[[-0.202  0.031 -0.014 -0.157 -0.018  0.023 -0.044 -0.047  0.046]
 [ 0.062 -0.090 -0.032  0.087 -0.091 -0.076 -0.082 -0.008 -0.084]
 [-0.141 -0.034 -0.046 -0.185  0.037 -0.051 -0.046 -0.133 -0.001]
 [-0.265  0.088  0.000 -0.100 -0.060  0.101 -0.005  0.039  0.081]
 [ 0.231 -0.263 -0.086 -0.044 -0.053 -0.286 -0.186 -0.208 -0.182]
 [-0.215  0.003 -0.069 -0.198 -0.073  0.012  0.013 -0.042  0.035]
 [ 0.162 -0.219 -0.060 -0.031 -0.020 -0.238 -0.177 -0.191 -0.147]
 [-0.030  0.012  0.092  0.114 -0.021  0.017 -0.145  0.031  0.035]
 [ 0.175 -0.196 -0.065  0.047 -0.079 -0.200 -0.150 -0.114 -0.158]
 [ 0.198 -0.203 -0.009  0.023 -0.012 -0.229 -0.227 -0.170 -0.129]
 [ 0.149 -0.166 -0.064  0.047 -0.083 -0.169 -0.127 -0.087 -0.150]
 [ 0.215 -0.255 -0.131 -0.100 -0.101 -0.271 -0.117 -0.183 -0.182]
 [-0.249  0.085  0.026 -0.033 -0.036  0.107 -0.011  0.050  0.096]]
The 2nd entry in reading order: 0.031
Which number is the entry directly above the largest entry?
Answer: -0.265
Which number is the entry just right of the smallest entry?
Answer: -0.186
The entry directly below 0.101 -> -0.286
The fifth entry in reading order -> -0.018
The entry just right of 0.092 -> 0.114
The first entry, reading row by row -> -0.202
Which number is the largest entry in the first column?
Answer: 0.231
The entry directly below -0.215 -> 0.162
Which number is the entry in the top-right corner?
Answer: 0.046
The entry just left of the centre entry is -0.031
The entry just right of the largest entry is -0.263
Which number is the 3rd entry from the end, reading row by row?
Answer: -0.011
The last entry, reading row by row: 0.096
The entry directly above -0.042 -> -0.208
Which number is the 2nd entry on the diagonal from the top-right corner?
Answer: -0.008
Which number is the entry at the centre?
Answer: -0.020
Which number is the bottom entry of the column that holds the smallest entry?
Answer: 0.107
Which number is the smallest entry in the last row?
Answer: -0.249
The entry directly below -0.158: -0.129
Which number is the entry directly below the smallest entry?
Answer: 0.012
The second entry from the end, reading row by row -> 0.050
The entry just right of 0.114: -0.021
Which number is the entry directly below -0.086?
Answer: -0.069
Which number is the entry just right of -0.087?
Answer: -0.150
The entry just right of the centre entry: -0.238
Which number is the top entry of the column that holds the smallest entry?
Answer: 0.023
Which number is the entry directly above -0.185?
Answer: 0.087
The 2nd entry on the main diagonal -> -0.090
Which number is the second largest entry?
Answer: 0.215

m =
[[-1.9  0.5 -2.8 -0.8  0.9]
 [-1.4  2.2  0.2  2.1  0.0]
 [ 1.0 -0.5 -0.4  1.1  0.1]
 [-1.9  0.6 -2.8 -0.7  0.8]
 [ 1.1 -0.5 -0.4  1.1  0.1]
 [ 0.9  0.2  0.7 -1.2 -0.8]
 [ 1.8  0.9  1.0  0.6 -0.7]
 [ 0.8  0.2  0.7 -1.2 -0.7]
 [ 0.8  0.2  0.7 -1.1 -0.8]
 [ 1.8  0.9  1.0  0.6 -0.8]
 [ 0.9  1.6 -0.7 -1.5 -0.4]
 [-0.2 -2.1 -0.7  1.2  0.4]]
Find the last entry of the largest entry's row.
Answer: 0.0
The 1st entry on the main diagonal: -1.9
The top-right entry: 0.9
The third entry in reading order is -2.8
Find the top entry of the column that holds the largest entry.
Answer: 0.5
The entry in the bottom-right corner: 0.4
Find the entry just left of the largest entry.
Answer: -1.4
Find the second entry on the main diagonal.
Answer: 2.2
The smallest entry in the last row: -2.1
Find the fourth entry in reading order.
Answer: -0.8
The second entry from the end, reading row by row -> 1.2
Find the bottom-left entry.
Answer: -0.2
The third entry on the main diagonal: -0.4
The 2nd largest entry is 2.1

Read these off the row that follows.
1) Give the 2nd smallest entry.
2) Give the 3rd entry from the left.
3) Give the entry just left of the smallest entry.
4) Give the 3rd largest entry.
47	-20	-2	-3	2	17	30	10	3	22	17	-27
1) -20
2) -2
3) 17
4) 22
